Below is a small trained network, with its code and all its weights. Each question gives an input and a class and asks what happens when units are switched off, that is, made to give their printed mean instead of their output.

import numpy as np


def w(rows, s, z=0):
    codes = np.array(rows[::2]) - 128.0
    scale = np.full(codes.shape[1], s)
    scale[-1] = z or s
    return codes * scale


def norm(h):
    return h / np.sqrt((h * h).mean(-1, keepdims=True) + 1e-5)


def f(y):
    return y / 2 * (1 + np.tanh(0.7978845608 * (y + 0.044715 * y**3)))


def log_softmax(a):
    a = a - a.max(-1, keepdims=True)
    return a - np.log(np.exp(a).sum(-1, keepdims=True))


def net(x, mask):
    res = np.array(x, float).reshape(1, 4) / 4 @ E
    u = 0
    for l in range(3):
        y = f(norm(res) @ A[l][:, :-1].T + A[l][:, -1])
        res = res + np.where(mask[u : u + 6], y, B[l][:, -1]) @ B[l][:, :-1]
        u += 6
    return log_softmax(norm(res)[-1] @ U[:, :-1].T + U[:, -1])


A, B = {}, {}
E = w([
[129,180,169,172,73,150,130,66,106,67,99,163],'x0',
[111,145,212,55,202,148,63,132,181,96,102,130],'x1',
[118,174,101,119,131,156,150,145,181,132,198,82],'x2',
[125,167,121,247,152,174,181,125,110,205,134,148],'x3',
],0.012)
A[0] = w([
[124,106,81,124,119,130,88,179,165,172,214,112,48],'L0N0',
[101,123,87,124,124,176,132,115,159,104,68,189,43],'L0N1',
[72,88,73,180,197,161,105,182,178,164,99,148,88],'L0N2',
[144,119,147,171,77,145,54,171,140,145,134,108,111],'L0N3',
[125,101,184,72,140,108,105,164,170,151,160,102,181],'L0N4',
[113,24,103,100,87,131,125,146,3,111,114,161,2],'L0N5',
],0.0074,0.0054)
B[0] = w([
[120,26,203,161,103,219,157,166,59,95,147,102,177],'L0N0',
[167,120,204,164,87,92,108,99,228,113,149,41,114],'L0N1',
[193,202,181,46,163,53,224,134,106,180,142,124,200],'L0N2',
[36,127,151,168,216,89,237,93,157,60,99,129,120],'L0N3',
[106,97,111,146,146,167,73,196,128,45,190,81,255],'L0N4',
[255,73,40,168,105,129,141,133,124,68,11,188,173],'L0N5',
],0.0077,0.0048)
A[1] = w([
[108,144,186,173,80,116,158,68,74,146,93,163,77],'L1N0',
[127,149,215,99,157,140,54,113,103,52,83,131,133],'L1N1',
[96,169,101,199,61,170,135,44,118,155,116,181,95],'L1N2',
[149,55,76,126,89,6,112,117,117,128,50,118,70],'L1N3',
[92,150,141,50,164,125,73,109,206,81,114,140,10],'L1N4',
[147,144,98,92,101,111,120,113,115,122,126,123,4],'L1N5',
],0.011,0.0045)
B[1] = w([
[139,47,151,174,55,131,156,170,151,126,176,58,214],'L1N0',
[62,137,192,83,83,166,79,147,194,171,59,172,255],'L1N1',
[149,173,94,168,154,9,62,104,172,103,115,55,241],'L1N2',
[185,46,116,82,129,161,199,56,100,90,110,180,199],'L1N3',
[127,120,55,138,184,228,50,70,95,96,141,160,208],'L1N4',
[146,92,94,116,109,128,120,118,143,172,113,127,126],'L1N5',
],0.012,0.0098)
A[2] = w([
[130,177,146,129,207,131,187,137,88,254,113,166,9],'L2N0',
[127,110,181,99,106,144,21,104,225,141,120,120,90],'L2N1',
[165,55,175,160,80,116,131,56,148,123,36,156,193],'L2N2',
[64,171,84,25,153,201,71,122,163,92,100,249,2],'L2N3',
[63,107,127,81,118,180,163,149,163,105,144,91,68],'L2N4',
[204,121,82,193,108,111,184,66,77,99,106,159,172],'L2N5',
],0.0089,0.0045)
B[2] = w([
[224,190,232,167,198,177,162,105,36,239,146,131,162],'L2N0',
[86,193,198,111,108,189,107,159,163,171,93,164,242],'L2N1',
[60,117,143,73,71,116,180,202,105,170,175,223,235],'L2N2',
[212,198,12,140,254,236,37,55,35,22,100,135,254],'L2N3',
[64,98,106,126,119,125,88,120,98,49,123,105,160],'L2N4',
[148,155,115,24,208,91,159,39,134,108,53,190,221],'L2N5',
],0.0096,0.0097)
U = w([
[72,6,96,86,123,164,157,189,111,96,219,48,4],'0',
[39,116,224,149,29,97,99,172,195,153,81,153,52],'1',
[175,22,88,65,107,75,226,67,89,108,62,234,241],'2',
[101,135,135,74,169,245,22,110,117,85,84,176,195],'3',
[138,203,70,204,133,6,141,75,179,95,126,57,126],'4',
[177,155,184,166,201,140,198,130,63,210,153,119,127],'5',
],0.014,0.0019)

Each question gives the input, the list of numbers given to net, and the class t.
The units are the neurons (one row each of A and B). Each row of codes is followed by its name. A weight is (code - 128) times the scale printed after its matrix; where a second scale follows, it is the last column's (A, B and U).
mask holds one flag per neuron, layer by layer. A switched-off neuron (its flag False) gives its mean, the last column of its row in B, instead of its output. The means were averaged over made-up inputs and are rounded, as every weight is.
A unit's drop is (log p(t) with every unit on - log p(t) with that unit switched off) / (log p(t) with every unit on - log p(t) with every unit switched off).
The circuit of an input: a set's keep is (log p(t) with only the set's units on - log p(t) with every unit switched off) / (log p(t) with every unit on - log p(t) with every unit switched off). Starting from the 12 units with the biggest drops (on a tie, the unit counted first), units are removed one at a time, each time the one whose removal leaves the highest keep (on an exact tie, the one counted first), for as long as the keep stays at least 0.8.
circuit, biggest first: the units of the circuit, biggest drop first
unit that matters most: the unit with the biggest drop
k most important neurons: the k neurons with the biggest drops, biggest first
k most important neurons of layer l: the k neurons of layer l with the biggest drops, biggest first
drop when u is switched off: that unit's drop, to one decimal
input [-6,2,8,-5], class 0: circuit, biggest first	(L1N1 L2N3)
input [2,0,-8,8], class 4: circuit, biggest first	(L1N2)
input [-3,-8,5,6], class 4: circuit, biggest first	(L1N2 L2N2)
input [-1,1,8,-2], class 0: circuit, biggest first	(L1N1 L2N3)
input [-8,-1,3,2], class 0: 3 most important neurons	(L0N0 L0N4 L2N5)
input [-8,2,8,3], class 0: 2 most important neurons	(L0N4 L0N0)
input [5,1,-5,8], class 4: 2 most important neurons of layer 1	(L1N2 L1N1)
input [1,-4,6,-1], class 4: 3 most important neurons	(L1N1 L0N4 L1N3)
input [-5,-3,-5,6], class 5: 4 most important neurons	(L0N2 L2N0 L1N2 L1N4)
input [-8,0,3,-5], class 0: 2 most important neurons	(L1N1 L0N0)
input [-3,3,7,3], class 0: 2 most important neurons of layer 0	(L0N4 L0N0)
input [6,1,-8,-4], class 2: 3 most important neurons of layer 0	(L0N5 L0N4 L0N0)
input [7,0,-8,7], class 1: 2 most important neurons	(L2N3 L1N0)
input [-5,-2,6,1], class 0: unit that matters most	L0N0
input [-5,1,-7,-3], class 2: 2 most important neurons	(L1N3 L0N5)
input [5,-1,-5,6], class 4: 2 most important neurons	(L1N2 L1N1)
input [5,0,2,1], class 4: 2 most important neurons	(L1N2 L0N4)
input [-7,-1,-8,8], class 5: 2 most important neurons	(L2N0 L0N2)
input [-4,-1,0,-3], class 0: drop when L1N1 is switched off	0.2
input [-7,3,-2,3], class 5: unit that matters most	L0N2
input [2,3,1,4], class 1: drop when L2N3 is switched off	0.1
input [0,-1,8,-2], class 0: drop when L1N1 is switched off	0.2
